arr =
-16.8   27.9   -0.2   -0.2   28.2   28.1   30.5   27.3
  6.2    5.7   -0.2   -0.2    5.8    5.7    6.2    5.5
 -9.5   20.9   -0.2   -0.2   21.1   21.1   22.9   20.4
 15.9   -3.8   -0.2   -0.1   -3.7   -3.8   -4.1   -3.7
 40.0  -27.1   -0.2   -0.1  -27.4  -27.4  -29.6  -26.6
 49.7  -36.5   -0.2   -0.1  -36.9  -36.9  -39.8  -35.8
-25.2   36.1   -0.3   -0.2   36.5   36.4   39.5   35.3
 64.2  -50.5   -0.2   -0.1  -51.1  -51.0  -55.2  -49.6
-33.7   44.3   -0.3   -0.2   44.8   44.7   48.4   43.3
-14.3   25.5   -0.2   -0.2   25.9   25.8   28.0   25.0
 55.7  -42.4   -0.2   -0.1  -42.8  -42.8  -46.3  -41.5
-24.0   35.0   -0.3   -0.2   35.4   35.3   38.2   34.2
-19.2   30.2   -0.2   -0.2   30.6   30.5   33.1   29.6
 24.3  -11.9   -0.2   -0.1  -12.0  -12.1  -13.0  -11.7
-43.3   53.7   -0.3   -0.3   54.3   54.2   58.7   52.5
 14.6   -2.6   -0.2   -0.1   -2.5   -2.6   -2.8   -2.5
Rows and columns are counted from 1.
(1, 1) => -16.8
(6, 8) => -35.8
(15, 3) => -0.3
(15, 5) => 54.3
(8, 8) => -49.6
(8, 5) => -51.1
(12, 6) => 35.3
(2, 6) => 5.7
(4, 3) => -0.2
(8, 3) => -0.2
(3, 8) => 20.4
(5, 6) => -27.4
(6, 1) => 49.7
(14, 4) => -0.1
(6, 4) => -0.1
(16, 1) => 14.6
(9, 4) => -0.2
(1, 7) => 30.5
(13, 5) => 30.6
(5, 4) => -0.1
(3, 7) => 22.9
(13, 1) => -19.2
(8, 2) => -50.5
(2, 8) => 5.5
(10, 8) => 25.0
(12, 4) => -0.2
(5, 2) => -27.1
(12, 3) => -0.3
(7, 3) => -0.3
(11, 6) => -42.8
(7, 4) => -0.2
(2, 7) => 6.2
(11, 7) => -46.3
(5, 7) => -29.6

W =
[[-0.7 -0.2  0.8 -0.2 -1.0 -0.4 -0.8 -0.6  1.4 -0.7  0.2 -0.4  0.5 -0.6
   1.7  2.5]
 [ 1.5 -0.9 -1.0  2.2  0.0 -1.5  1.2 -0.1  0.8 -0.2  0.3  0.1 -1.2  0.0
   1.9  2.1]]
Indices start at 1.
(1, 1)	-0.7
(2, 11)	0.3
(1, 7)	-0.8
(2, 12)	0.1
(1, 15)	1.7
(2, 6)	-1.5
(1, 11)	0.2
(2, 8)	-0.1
(1, 3)	0.8
(1, 9)	1.4
(2, 3)	-1.0
(2, 10)	-0.2
(2, 13)	-1.2
(2, 1)	1.5
(1, 16)	2.5
(2, 15)	1.9
(1, 4)	-0.2
(1, 14)	-0.6

x =
[[-15.7   9.3  -3.7 -53.6  20.4  13.8  18.4  -2.4   3.0  13.3 -15.6]
 [ 32.3   9.9   6.3  38.2 -12.9 -14.6 -24.0  -4.9 -13.3  12.1  24.5]
 [-19.0 -10.3 -16.3   7.5 -13.3   5.2 -28.1  20.5  12.9  -5.0  17.9]
 [ -1.3   5.7 -23.2 -49.9   0.9  32.2  -9.1   3.8  23.9 -30.9 -12.6]
 [  0.4 -19.5 -10.7  -5.2  15.4  -3.8  -6.2 -13.9 -39.8  45.1  -0.8]
 [-46.1 -39.2  27.2 -34.5  -9.3   6.9   2.0  30.0  -5.9  -2.2  -6.7]
 [ -8.5  -8.6 -17.1  10.2   7.1   5.6  -7.7  10.8 -22.4  12.0   5.9]]
Indices start at 1.
(1, 1) => -15.7
(3, 3) => -16.3
(7, 10) => 12.0
(2, 2) => 9.9
(5, 3) => -10.7
(1, 5) => 20.4
(4, 6) => 32.2
(1, 8) => -2.4
(3, 10) => -5.0
(4, 4) => -49.9
(6, 1) => -46.1
(6, 4) => -34.5
(1, 4) => -53.6
(3, 5) => -13.3
(6, 6) => 6.9
(2, 4) => 38.2
(6, 9) => -5.9
(4, 8) => 3.8
(7, 4) => 10.2
(5, 5) => 15.4
(5, 11) => -0.8
(2, 7) => -24.0
(6, 3) => 27.2
(3, 8) => 20.5
(6, 8) => 30.0
(6, 10) => -2.2
(5, 2) => -19.5
(6, 7) => 2.0
(3, 11) => 17.9
(1, 3) => -3.7
(4, 5) => 0.9

X =
-0.096,0.036,0.130,-0.002
-0.124,-0.032,0.122,0.008
-0.143,0.084,-0.177,0.065
0.027,0.013,0.049,0.008
-0.165,0.073,-0.059,-0.002
-0.069,-0.116,0.111,-0.113
-0.082,0.042,0.104,0.035
0.090,-0.042,0.143,-0.062
-0.050,0.012,0.010,0.014
0.141,0.138,-0.135,-0.077
Indices start at 1.
(1, 1) = -0.096
(3, 2) = 0.084
(6, 4) = -0.113
(3, 4) = 0.065
(7, 1) = -0.082
(5, 1) = -0.165
(10, 2) = 0.138
(1, 2) = 0.036
(6, 3) = 0.111
(9, 1) = -0.050
(1, 4) = -0.002
(3, 3) = -0.177
(4, 3) = 0.049
(9, 4) = 0.014
(4, 2) = 0.013
(4, 4) = 0.008
(7, 2) = 0.042
(5, 4) = -0.002
(3, 1) = -0.143
(4, 1) = 0.027
(8, 2) = -0.042
(10, 1) = 0.141
(1, 3) = 0.130

M =
-4.832,6.352,-1.532,6.448,-10.053
-0.621,-12.026,-2.139,15.728,-1.201
-6.344,-20.252,-7.249,12.705,6.857
13.438,19.211,1.498,-11.063,-19.148
3.156,13.227,-0.405,-1.974,-5.092
-0.862,5.879,0.721,8.528,-4.123
6.556,14.920,7.142,-2.305,4.361
3.615,2.449,6.807,3.619,7.423
Indices start at 1.
row 1 col 1: -4.832
row 5 col 2: 13.227
row 4 col 1: 13.438
row 6 col 1: -0.862
row 6 col 3: 0.721
row 6 col 5: -4.123
row 8 col 3: 6.807
row 1 col 2: 6.352
row 3 col 1: -6.344
row 7 col 2: 14.920
row 2 col 4: 15.728
row 3 col 4: 12.705
row 5 col 4: -1.974
row 7 col 3: 7.142
row 4 col 5: -19.148
row 3 col 3: -7.249
row 7 col 4: -2.305
row 2 col 1: -0.621
row 3 col 2: -20.252
row 1 col 4: 6.448
row 8 col 1: 3.615
row 4 col 4: -11.063

data =
[[31 22 89 71 61 16 62 73 89 62 20 82]
 [81 38 81 51 24 66 19 53 80 28 74 55]
 [27 38 48 45 94 39 99 46 50 91 37 69]
 [90 58 15 16 62 88 60 15 15 62 96 45]]
Indices start at 1.
row 1 col 1	31
row 2 col 7	19
row 4 col 3	15
row 3 col 4	45
row 2 col 5	24
row 3 col 5	94
row 2 col 6	66
row 1 col 11	20
row 2 col 8	53
row 1 col 9	89
row 3 col 7	99
row 3 col 9	50
row 4 col 2	58
row 2 col 1	81
row 1 col 10	62
row 3 col 3	48
row 1 col 4	71
